Below are the code and all the weights of a small trained network. Each question names an input and a target symbol and asks about switching units off, where a switched-off unit gives its printed mean instead of its output.

import numpy as np


def w(rows, s, z=0):
    codes = np.array(rows[::2]) - 128.0
    scale = np.full(codes.shape[1], s)
    scale[-1] = z or s
    return codes * scale


def norm(h):
    return h / np.sqrt((h * h).mean(-1, keepdims=True) + 1e-5)


def f(y):
    return np.maximum(y, 0)


def softmax(a):
    e = np.exp(a - a.max(-1, keepdims=True))
    return e / e.sum(-1, keepdims=True)


def log_softmax(a):
    a = a - a.max(-1, keepdims=True)
    return a - np.log(np.exp(a).sum(-1, keepdims=True))


def net(x, mask):
    ids = ['ΓΘΞΣαβηλμφ'.index(c) for c in x.split()]
    T = len(ids)
    res = E[ids] + P[:T]
    u = 0
    for l in range(3):
        r = norm(res)
        for j in range(2):
            rows = slice(4 * j, 4 * j + 4)
            q, k, v = (r @ M[l][rows].T for M in (Q, K, V))
            z = softmax(np.where(np.tri(T) > 0, q @ k.T / 4**0.5, -1e9)) @ v
            o = O[l][rows]
            res = res + np.where(mask[u + j], z, o[:, -1]) @ o[:, :-1]
        u += 2
        y = f(norm(res) @ A[l][:, :-1].T + A[l][:, -1])
        res = res + np.where(mask[u : u + 8], y, B[l][:, -1]) @ B[l][:, :-1]
        u += 8
    return log_softmax(norm(res)[-1] @ U[:, :-1].T + U[:, -1])


Q, K, V, O, A, B = {}, {}, {}, {}, {}, {}
E = w([
[214,139,125,102,96],'Γ',
[61,120,120,101,100],'Θ',
[117,133,115,145,84],'Ξ',
[91,106,217,136,114],'Σ',
[253,243,166,120,183],'α',
[183,207,169,158,159],'β',
[96,52,96,88,149],'η',
[161,51,182,47,213],'λ',
[85,153,170,17,69],'μ',
[91,174,150,193,147],'φ',
],0.026)
P = w([
[193,172,57,128,161],'0',
[139,71,151,151,191],'1',
[55,249,101,55,128],'2',
[142,71,151,147,194],'3',
[66,221,98,64,99],'4',
[144,67,144,149,189],'5',
[85,199,93,76,73],'6',
[152,64,148,148,184],'7',
[104,186,87,92,53],'8',
[147,63,138,153,186],'9',
[113,162,77,30,14],'10',
[152,72,151,144,198],'11',
],0.015)
Q[0] = w([
[154,126,97,124,143],'L0H1',
[211,217,31,13,158],'L0H1',
[128,24,147,179,121],'L0H1',
[77,18,214,208,106],'L0H1',
[181,46,64,250,83],'L0H2',
[120,58,108,221,170],'L0H2',
[113,124,96,184,62],'L0H2',
[99,65,76,58,131],'L0H2',
],0.023)
K[0] = w([
[199,124,107,182,117],'L0H1',
[255,225,169,239,115],'L0H1',
[143,28,54,111,141],'L0H1',
[24,20,97,13,141],'L0H1',
[89,121,58,253,93],'L0H2',
[119,13,112,239,21],'L0H2',
[146,182,115,152,8],'L0H2',
[82,38,65,54,86],'L0H2',
],0.02)
V[0] = w([
[147,157,107,47,176],'L0H1',
[122,125,125,90,117],'L0H1',
[108,94,200,105,106],'L0H1',
[136,118,88,127,40],'L0H1',
[77,60,115,142,192],'L0H2',
[133,136,174,150,62],'L0H2',
[64,206,14,135,254],'L0H2',
[81,65,173,138,147],'L0H2',
],0.0029)
O[0] = w([
[96,86,183,166,155,226],'L0H1',
[135,125,159,111,128,109],'L0H1',
[100,174,154,95,100,84],'L0H1',
[245,105,158,95,134,5],'L0H1',
[98,222,5,160,220,150],'L0H2',
[139,125,151,137,93,68],'L0H2',
[161,115,89,12,125,183],'L0H2',
[57,178,40,157,196,140],'L0H2',
],0.0023,0.0014)
A[0] = w([
[122,145,190,221,173,69],'L0N1',
[118,194,101,119,12,38],'L0N2',
[159,251,32,193,59,91],'L0N3',
[60,151,147,32,71,176],'L0N4',
[127,207,136,229,130,110],'L0N5',
[110,78,63,221,139,126],'L0N6',
[55,82,159,220,142,110],'L0N7',
[85,55,104,106,141,2],'L0N8',
],0.024,0.0087)
B[0] = w([
[120,149,133,179,177,195],'L0N1',
[98,58,98,254,124,194],'L0N2',
[145,177,231,60,95,213],'L0N3',
[165,180,167,37,128,252],'L0N4',
[84,155,67,83,158,209],'L0N5',
[133,91,83,81,111,164],'L0N6',
[101,65,187,142,94,185],'L0N7',
[107,120,75,174,94,164],'L0N8',
],0.042,0.016)
Q[1] = w([
[156,74,132,73,2],'L1H1',
[9,229,195,103,63],'L1H1',
[6,29,159,81,120],'L1H1',
[130,82,52,165,94],'L1H1',
[149,129,146,124,150],'L1H2',
[77,87,145,96,104],'L1H2',
[124,108,107,123,105],'L1H2',
[107,202,138,126,96],'L1H2',
],0.028)
K[1] = w([
[133,108,177,73,32],'L1H1',
[3,212,225,92,84],'L1H1',
[77,19,160,171,133],'L1H1',
[102,93,42,143,71],'L1H1',
[142,166,127,134,129],'L1H2',
[92,155,124,111,58],'L1H2',
[127,75,144,104,159],'L1H2',
[136,198,102,166,44],'L1H2',
],0.029)
V[1] = w([
[252,188,92,164,118],'L1H1',
[112,185,172,166,173],'L1H1',
[123,163,101,160,92],'L1H1',
[130,67,58,120,139],'L1H1',
[121,107,223,191,134],'L1H2',
[143,132,82,109,113],'L1H2',
[102,148,131,105,161],'L1H2',
[105,142,60,71,136],'L1H2',
],0.027)
O[1] = w([
[210,227,171,205,111,14],'L1H1',
[123,67,176,157,150,190],'L1H1',
[108,134,109,180,141,63],'L1H1',
[160,166,30,90,170,5],'L1H1',
[136,136,3,103,101,116],'L1H2',
[130,142,185,140,140,107],'L1H2',
[113,73,112,129,128,192],'L1H2',
[121,106,223,139,134,162],'L1H2',
],0.023,0.011)
A[1] = w([
[79,194,66,128,24,59],'L1N1',
[55,135,3,161,216,144],'L1N2',
[194,201,54,167,148,77],'L1N3',
[90,163,126,33,65,119],'L1N4',
[157,111,124,176,39,78],'L1N5',
[193,108,112,107,175,4],'L1N6',
[47,223,162,221,191,69],'L1N7',
[21,136,123,155,175,96],'L1N8',
],0.029,0.0033)
B[1] = w([
[126,180,37,160,93,150],'L1N1',
[6,153,129,250,255,213],'L1N2',
[222,161,119,33,92,151],'L1N3',
[137,98,75,154,37,251],'L1N4',
[124,156,116,62,125,145],'L1N5',
[105,128,196,88,108,139],'L1N6',
[175,211,174,186,7,187],'L1N7',
[32,187,160,130,145,185],'L1N8',
],0.038,0.021)
Q[2] = w([
[165,70,146,82,181],'L2H1',
[1,194,144,48,1],'L2H1',
[205,96,116,196,226],'L2H1',
[24,152,186,41,45],'L2H1',
[136,97,161,168,151],'L2H2',
[121,107,178,157,95],'L2H2',
[135,185,146,150,134],'L2H2',
[139,212,125,12,158],'L2H2',
],0.024)
K[2] = w([
[140,142,134,80,94],'L2H1',
[147,174,150,199,253],'L2H1',
[101,101,127,104,78],'L2H1',
[135,163,144,141,193],'L2H1',
[112,127,147,146,138],'L2H2',
[119,105,168,138,89],'L2H2',
[161,147,132,145,159],'L2H2',
[149,156,137,75,137],'L2H2',
],0.038)
V[2] = w([
[138,122,119,170,130],'L2H1',
[152,115,140,140,150],'L2H1',
[136,131,125,136,152],'L2H1',
[108,139,123,110,118],'L2H1',
[111,212,178,179,60],'L2H2',
[72,175,173,87,189],'L2H2',
[203,139,133,123,126],'L2H2',
[197,3,190,171,128],'L2H2',
],0.033)
O[2] = w([
[140,144,126,111,136,146],'L2H1',
[139,135,166,141,89,108],'L2H1',
[122,137,149,116,119,135],'L2H1',
[121,125,118,119,146,142],'L2H1',
[136,46,48,230,174,250],'L2H2',
[156,63,56,47,70,144],'L2H2',
[56,187,99,95,211,93],'L2H2',
[97,254,96,219,72,106],'L2H2',
],0.025,0.024)
A[2] = w([
[60,212,145,165,119,143],'L2N1',
[93,254,78,76,47,172],'L2N2',
[216,160,106,173,180,103],'L2N3',
[123,130,101,22,73,99],'L2N4',
[128,70,66,111,199,30],'L2N5',
[35,128,128,114,143,165],'L2N6',
[113,166,31,143,93,2],'L2N7',
[215,63,123,92,222,23],'L2N8',
],0.041,0.0069)
B[2] = w([
[156,181,123,82,136,248],'L2N1',
[36,221,84,161,215,237],'L2N2',
[144,111,75,27,51,167],'L2N3',
[91,154,176,136,3,206],'L2N4',
[204,134,190,9,140,202],'L2N5',
[207,139,113,171,117,248],'L2N6',
[168,95,66,146,226,179],'L2N7',
[209,59,212,181,228,157],'L2N8',
],0.046,0.017)
U = w([
[148,188,112,62,105,157],'Γ',
[56,99,33,144,91,1],'Θ',
[99,98,126,58,61,182],'Ξ',
[132,54,142,198,95,111],'Σ',
[218,150,113,167,71,33],'α',
[134,164,178,202,165,97],'β',
[145,104,42,154,136,173],'η',
[176,157,247,96,142,220],'λ',
[28,178,188,68,120,98],'μ',
[40,113,161,95,165,236],'φ',
],0.014,0.0038)

Each question gives the input, a string of symbols that net reads in full, and the target symbol t.
The units are the heads (4 rows each of Q, K, V and O) and the neurons (one row each of A and B). Each row of codes is followed by its name. A weight is (code - 128) times the scale printed after its matrix; where a second scale follows, it is the last column's (O, A, B and U).
mask holds one flag per unit, layer by layer, with each layer's heads first. A switched-off unit (its flag False) gives its mean, the last column of its rows in O or B, instead of its output. The means were averaged over made-up inputs and are rounded, as every weight is.
A unit's drop is (log p(t) with every unit on - log p(t) with that unit switched off) / (log p(t) with every unit on - log p(t) with every unit switched off).
The circuit of an input: a set's keep is (log p(t) with only the set's units on - log p(t) with every unit switched off) / (log p(t) with every unit on - log p(t) with every unit switched off). Starting from the 12 units with the biggest drops (on a tie, the unit counted first), units are removed one at a time, each time the one whose removal leaves the highest keep (on an exact tie, the one counted first), for as long as the keep stays at least 0.8.
units of the circuit, in order: the units of the circuit, biggest drop first
k most important neurons: the k neurons with the biggest drops, biggest first
top k neurons in layer l: the k neurons of layer l with the biggest drops, biggest first
which heads matter: for each layer, one digit per head in row order, 1 if its drop is at least 0.15 and else 0, layers parted by /
input β Θ φ, target Σ: units of the circuit, in order	[L2H2]
input Θ λ Θ λ λ Σ β Θ, target Θ: which heads matter	00 / 10 / 00
input Θ β φ Θ λ Γ λ λ φ, target μ: units of the circuit, in order	[L0N3, L0N5]
input α Σ β, target α: units of the circuit, in order	[L1H1, L1N2, L0N7]
input β Σ β, target Σ: which heads matter	00 / 10 / 01
input α φ β Θ Ξ λ Ξ λ, target λ: 2 most important neurons	[L0N3, L0N7]
input μ λ Γ λ λ Γ φ λ Γ φ, target φ: 3 most important neurons	[L1N2, L0N5, L0N1]
input η Ξ α α Ξ β β η Γ, target Σ: which heads matter	00 / 11 / 01
input α Ξ β β φ λ Θ, target Ξ: which heads matter	00 / 10 / 00
input β Θ Θ λ Θ Ξ Γ β Θ Ξ, target Ξ: units of the circuit, in order	[L2H2, L1H1, L0N7]
input φ φ Γ β Γ β Γ φ Γ, target η: 2 most important neurons	[L0N2, L2N7]
input μ λ α Ξ φ λ η, target Ξ: 2 most important neurons	[L0N3, L0N4]
input Σ η Ξ β φ Ξ α, target Ξ: which heads matter	00 / 10 / 00
input Γ Γ β Γ μ, target Σ: 2 most important neurons	[L0N2, L0N3]
input Θ λ β μ λ η, target η: units of the circuit, in order	[L0N8, L2N7]
input β Γ μ α Γ Ξ Γ Θ φ α Γ, target Ξ: top 3 neurons in layer 0	[L0N3, L0N5, L0N7]
input Ξ Θ φ Θ Θ, target Ξ: most important neuron	[L0N4]
input β λ α η μ Γ β Ξ Θ, target Σ: top 4 neurons in layer 0	[L0N2, L0N3, L0N4, L0N5]
input β Γ β μ Ξ λ λ μ η η Γ, target λ: which heads matter	00 / 00 / 00
input λ λ λ β Γ α λ φ β φ α, target Σ: units of the circuit, in order	[L2H2]
input Θ Θ Σ β η φ α, target λ: 2 most important neurons	[L1N2, L0N3]
input Γ φ φ, target η: units of the circuit, in order	[L0N5, L2H2, L0N7]
input Θ Ξ β φ Γ η λ Γ Θ Θ Σ α, target α: 2 most important neurons	[L0N4, L0N1]
input λ η β, target μ: which heads matter	00 / 11 / 00
input φ Γ Ξ Σ μ, target Θ: 4 most important neurons	[L0N2, L0N4, L0N8, L1N4]
input β β Γ η μ β Γ Θ λ, target η: 2 most important neurons	[L0N7, L0N1]
input β β μ Ξ η β η, target λ: units of the circuit, in order	[L1H2, L0N8, L0N4]
input Ξ Γ β η α λ φ Θ μ, target Ξ: 4 most important neurons	[L0N4, L0N3, L1N2, L0N5]
